Below are the code and all the weights of a small trained network. Each question names an input and a class and asks about switching units off, where a switched-off unit gives its printed mean instead of its output.

import numpy as np


def w(rows, s, z=0):
    codes = np.array(rows[::2]) - 128.0
    scale = np.full(codes.shape[1], s)
    scale[-1] = z or s
    return codes * scale


def norm(h):
    return h / np.sqrt((h * h).mean(-1, keepdims=True) + 1e-5)


def f(y):
    return np.maximum(y, 0)


def log_softmax(a):
    a = a - a.max(-1, keepdims=True)
    return a - np.log(np.exp(a).sum(-1, keepdims=True))


def net(x, mask):
    res = np.array(x, float).reshape(1, 6) / 4 @ E
    u = 0
    for l in range(4):
        y = f(norm(res) @ A[l][:, :-1].T + A[l][:, -1])
        res = res + np.where(mask[u : u + 4], y, B[l][:, -1]) @ B[l][:, :-1]
        u += 4
    return log_softmax(norm(res)[-1] @ U[:, :-1].T + U[:, -1])


A, B = {}, {}
E = w([
[127,129,126,128],'x0',
[124,129,131,130],'x1',
[113,129,194,242],'x2',
[29,160,46,62],'x3',
[103,2,97,146],'x4',
[126,128,129,130],'x5',
],0.0069)
A[0] = w([
[80,140,117,130,192],'0.n1',
[67,149,111,174,96],'0.n2',
[130,59,93,157,252],'0.n3',
[142,140,117,254,170],'0.n4',
],0.014,0.0035)
B[0] = w([
[163,122,29,54,201],'0.n1',
[254,60,241,73,188],'0.n2',
[32,138,173,52,246],'0.n3',
[98,170,123,136,254],'0.n4',
],0.0088,0.0061)
A[1] = w([
[143,116,231,40,30],'1.n1',
[224,193,165,130,222],'1.n2',
[111,212,224,17,68],'1.n3',
[231,170,81,254,253],'1.n4',
],0.0081,0.0014)
B[1] = w([
[87,8,98,152,207],'1.n1',
[170,104,77,204,206],'1.n2',
[193,79,101,168,254],'1.n3',
[91,85,94,174,166],'1.n4',
],0.011,0.0083)
A[2] = w([
[123,221,130,211,132],'2.n1',
[109,72,111,99,183],'2.n2',
[52,158,128,19,4],'2.n3',
[255,227,136,149,110],'2.n4',
],0.0076,0.003)
B[2] = w([
[79,64,104,215,173],'2.n1',
[4,89,186,127,253],'2.n2',
[85,153,1,92,166],'2.n3',
[7,134,145,111,192],'2.n4',
],0.0068,0.0045)
A[3] = w([
[127,249,107,102,153],'3.n1',
[122,123,105,152,62],'3.n2',
[119,138,206,156,254],'3.n3',
[156,119,63,120,192],'3.n4',
],0.016,0.0021)
B[3] = w([
[108,222,249,175,166],'3.n1',
[229,29,120,86,168],'3.n2',
[91,220,162,119,176],'3.n3',
[229,202,124,89,255],'3.n4',
],0.013,0.0063)
U = w([
[214,109,102,131,251],'0',
[45,41,144,93,183],'1',
[151,239,139,82,185],'2',
[46,143,56,30,12],'3',
[119,144,136,239,12],'4',
[32,151,254,122,54],'5',
],0.018,0.0018)

Each question gives the input, the list of numbers given to net, and the class t.
The units are the neurons (one row each of A and B). Each row of codes is followed by its name. A weight is (code - 128) times the scale printed after its matrix; where a second scale follows, it is the last column's (A, B and U).
mask holds one flag per neuron, layer by layer. A switched-off neuron (its flag False) gives its mean, the last column of its row in B, instead of its output. The means were averaged over made-up inputs and are rounded, as every weight is.
A unit's drop is (log p(t) with every unit on - log p(t) with that unit switched off) / (log p(t) with every unit on - log p(t) with every unit switched off).
The circuit of an input: a set's keep is (log p(t) with only the set's units on - log p(t) with every unit switched off) / (log p(t) with every unit on - log p(t) with every unit switched off). Starting from the 12 units with the biggest drops (on a tie, the unit counted first), units are removed one at a time, each time the one whose removal leaves the highest keep (on an exact tie, the one counted first), for as long as the keep stays at least 0.8.
circuit, biggest first: the units of the circuit, biggest drop first
most important unit: the unit with the biggest drop
k most important neurons: the k neurons with the biggest drops, biggest first
top k neurons in layer l: the k neurons of layer l with the biggest drops, biggest first
input [-4,-7,0,3,8,7], class 3: circuit, biggest first : (1.n3, 1.n1)
input [2,0,-1,7,-4,0], class 2: circuit, biggest first : (1.n1, 3.n1)
input [-4,6,0,-7,5,7], class 1: most important unit : 0.n3
input [-1,-5,0,6,0,-1], class 2: circuit, biggest first : (0.n3, 1.n1)
input [-7,-4,-2,1,-3,1], class 2: circuit, biggest first : (0.n2, 1.n1)
input [-2,-3,-4,0,2,6], class 1: 2 most important neurons : (0.n1, 2.n2)
input [2,8,-3,3,-4,5], class 2: circuit, biggest first : (1.n1, 0.n2, 3.n1)
input [3,-8,1,-8,-1,-8], class 4: 2 most important neurons : (0.n1, 3.n4)
input [1,-6,2,-5,0,-3], class 4: 2 most important neurons : (0.n1, 3.n4)
input [-8,-6,2,6,0,-5], class 0: 3 most important neurons : (0.n2, 0.n3, 0.n1)
input [2,5,4,-8,2,3], class 5: circuit, biggest first : (3.n3, 1.n3)
input [8,6,0,-7,4,7], class 1: 3 most important neurons : (0.n3, 1.n1, 3.n4)
input [7,1,8,1,-1,-8], class 0: 2 most important neurons : (0.n2, 1.n2)
input [-6,-4,-6,6,-8,-6], class 2: circuit, biggest first : (3.n1)
input [-7,-4,-2,4,8,-4], class 3: circuit, biggest first : (1.n1, 1.n3)
input [-1,6,2,6,-2,6], class 0: 2 most important neurons : (0.n2, 0.n3)
input [-4,2,-8,-5,1,5], class 1: 4 most important neurons : (1.n1, 2.n2, 1.n2, 0.n1)
input [4,-3,3,-1,2,-7], class 5: top 2 neurons in layer 0 : (0.n4, 0.n1)
input [6,-5,1,-4,3,6], class 5: top 2 neurons in layer 1 : (1.n2, 1.n4)
input [7,-4,7,-3,6,-6], class 5: most important neuron : (3.n3)
input [-6,-3,7,-8,4,4], class 5: 2 most important neurons : (0.n3, 3.n3)
input [6,-3,-5,8,-1,-5], class 2: top 2 neurons in layer 3 : (3.n1, 3.n4)
